Below is a small trained network, with its code and all its weights. Each question gives an input and a target symbol and asks what happens when units are switched off, that is, made to give their printed mean instead of their output.

import numpy as np


def w(rows, s, z=0):
    codes = np.array(rows[::2]) - 128.0
    scale = np.full(codes.shape[1], s)
    scale[-1] = z or s
    return codes * scale


def f(y):
    return np.maximum(y, 0)


def softmax(a):
    e = np.exp(a - a.max(-1, keepdims=True))
    return e / e.sum(-1, keepdims=True)


def log_softmax(a):
    a = a - a.max(-1, keepdims=True)
    return a - np.log(np.exp(a).sum(-1, keepdims=True))


def net(x, mask):
    ids = ['βγδζλμστ'.index(c) for c in x.split()]
    T = len(ids)
    res = E[ids] + P[:T]
    u = 0
    for l in range(3):
        q, k, v = (res @ M[l].T for M in (Q, K, V))
        z = softmax(np.where(np.tri(T) > 0, q @ k.T / 2**0.5, -1e9)) @ v
        res = res + np.where(mask[u], z, O[l][:, -1]) @ O[l][:, :-1]
        u += 1
        y = f(res @ A[l][:, :-1].T + A[l][:, -1])
        res = res + np.where(mask[u : u + 8], y, B[l][:, -1]) @ B[l][:, :-1]
        u += 8
    return log_softmax(res[-1] @ U[:, :-1].T + U[:, -1])


Q, K, V, O, A, B = {}, {}, {}, {}, {}, {}
E = w([
[198,146,70],'β',
[104,107,100],'γ',
[113,234,62],'δ',
[80,204,124],'ζ',
[195,122,152],'λ',
[142,166,84],'μ',
[79,46,193],'σ',
[133,7,111],'τ',
],0.017)
P = w([
[84,4,29],'0',
[113,40,65],'1',
[121,63,86],'2',
[138,104,119],'3',
[145,119,142],'4',
[153,149,156],'5',
[167,169,193],'6',
],0.0044)
Q[0] = w([
[254,215,95],'L0H0',
[47,193,75],'L0H0',
],0.01)
K[0] = w([
[179,233,177],'L0H0',
[6,139,129],'L0H0',
],0.012)
V[0] = w([
[255,138,148],'L0H0',
[163,18,80],'L0H0',
],0.0068)
O[0] = w([
[166,55,159,46],'L0H0',
[214,220,255,252],'L0H0',
],0.006,0.0036)
A[0] = w([
[87,123,36,3],'L0N0',
[169,97,198,99],'L0N1',
[74,118,183,83],'L0N2',
[173,252,182,246],'L0N3',
[203,97,131,147],'L0N4',
[74,153,186,118],'L0N5',
[217,140,2,179],'L0N6',
[93,97,168,165],'L0N7',
],0.0075,0.005)
B[0] = w([
[142,170,181,149],'L0N0',
[190,88,101,191],'L0N1',
[135,116,153,162],'L0N2',
[114,149,10,254],'L0N3',
[131,105,66,175],'L0N4',
[106,93,152,174],'L0N5',
[255,148,149,223],'L0N6',
[121,155,191,190],'L0N7',
],0.0073,0.0056)
Q[1] = w([
[102,131,2],'L1H0',
[153,105,82],'L1H0',
],0.0071)
K[1] = w([
[229,55,255],'L1H0',
[15,93,239],'L1H0',
],0.0055)
V[1] = w([
[1,182,99],'L1H0',
[191,126,214],'L1H0',
],0.0053)
O[1] = w([
[117,176,253,4],'L1H0',
[115,71,32,192],'L1H0',
],0.0055,0.0023)
A[1] = w([
[2,62,153,17],'L1N0',
[141,77,148,93],'L1N1',
[36,105,67,254],'L1N2',
[157,109,128,141],'L1N3',
[17,104,232,38],'L1N4',
[137,117,176,97],'L1N5',
[179,192,129,99],'L1N6',
[83,154,224,83],'L1N7',
],0.0077,0.0041)
B[1] = w([
[85,254,91,165],'L1N0',
[128,120,136,169],'L1N1',
[47,181,149,253],'L1N2',
[83,83,92,175],'L1N3',
[155,201,129,221],'L1N4',
[141,121,169,168],'L1N5',
[207,108,65,191],'L1N6',
[153,166,155,201],'L1N7',
],0.0072,0.0047)
Q[2] = w([
[67,2,112],'L2H0',
[173,79,173],'L2H0',
],0.0086)
K[2] = w([
[172,49,254],'L2H0',
[92,5,91],'L2H0',
],0.0061)
V[2] = w([
[41,59,47],'L2H0',
[61,3,228],'L2H0',
],0.004)
O[2] = w([
[135,165,245,134],'L2H0',
[9,87,198,3],'L2H0',
],0.012,0.007)
A[2] = w([
[169,166,217,137],'L2N0',
[19,60,155,102],'L2N1',
[210,122,101,117],'L2N2',
[140,117,167,220],'L2N3',
[151,169,133,247],'L2N4',
[76,229,93,81],'L2N5',
[118,3,170,60],'L2N6',
[144,75,76,253],'L2N7',
],0.011,0.0071)
B[2] = w([
[142,69,95,175],'L2N0',
[223,48,254,144],'L2N1',
[84,62,95,248],'L2N2',
[82,189,63,160],'L2N3',
[79,168,117,231],'L2N4',
[230,76,246,190],'L2N5',
[250,185,43,143],'L2N6',
[52,125,217,221],'L2N7',
],0.0078,0.016)
U = w([
[119,101,107,70],'β',
[2,219,139,255],'γ',
[212,207,81,39],'δ',
[170,218,192,119],'ζ',
[77,67,164,128],'λ',
[71,195,91,146],'μ',
[73,96,226,161],'σ',
[216,86,188,70],'τ',
],0.0087,0.0068)

Each question gives the input, a string of symbols that net reads in full, and the target symbol t.
The units are the heads (2 rows each of Q, K, V and O) and the neurons (one row each of A and B). Each row of codes is followed by its name. A weight is (code - 128) times the scale printed after its matrix; where a second scale follows, it is the last column's (O, A, B and U).
mask holds one flag per unit, layer by layer, with each layer's heads first. A switched-off unit (its flag False) gives its mean, the last column of its rows in O or B, instead of its output. The means were averaged over made-up inputs and are rounded, as every weight is.
A unit's drop is (log p(t) with every unit on - log p(t) with that unit switched off) / (log p(t) with every unit on - log p(t) with every unit switched off).
The circuit of an input: a set's keep is (log p(t) with only the set's units on - log p(t) with every unit switched off) / (log p(t) with every unit on - log p(t) with every unit switched off). Starting from the 12 units with the biggest drops (on a tie, the unit counted first), units are removed one at a time, each time the one whose removal leaves the highest keep (on an exact tie, the one counted first), for as long as the keep stays at least 0.8.
circuit, biggest first: the units of the circuit, biggest drop first
unit that matters most: the unit with the biggest drop
k most important neurons: the k neurons with the biggest drops, biggest first
top k neurons in layer l: the k neurons of layer l with the biggest drops, biggest first
drop of u: that unit's drop, to one decimal
input β γ γ ζ, target ζ: 2 most important neurons	[L2N5; L2N2]
input μ τ σ, target τ: top 2 neurons in layer 2	[L2N6; L2N1]
input μ σ γ ζ λ σ σ, target ζ: circuit, biggest first	[L1H0; L2N2; L0N3; L1N4]
input γ β γ σ σ, target γ: circuit, biggest first	[L2N5; L0N6]
input γ σ γ σ, target γ: 4 most important neurons	[L2N5; L1N4; L0N6; L2N3]
input τ ζ σ σ δ ζ, target σ: 3 most important neurons	[L2N5; L1N4; L1N7]
input τ τ λ ζ δ σ, target δ: unit that matters most	L1H0
input λ ζ ζ γ γ, target γ: top 2 neurons in layer 2	[L2N5; L2N1]
input γ ζ β σ, target ζ: top 3 neurons in layer 1	[L1N4; L1N7; L1N0]
input μ σ σ λ, target λ: top 2 neurons in layer 2	[L2N7; L2N2]
input ζ γ β, target β: top 2 neurons in layer 2	[L2N2; L2N5]
input τ σ σ γ ζ, target ζ: top 3 neurons in layer 2	[L2N5; L2N2; L2N0]
input δ σ δ σ δ ζ λ, target λ: drop of L0N4	0.2
input ζ λ ζ ζ σ γ γ, target γ: drop of L0N7	0.0
input σ δ σ δ λ σ, target δ: drop of L2H0	0.4
input γ ζ δ τ γ β, target β: top neuron in layer 0	[L0N6]
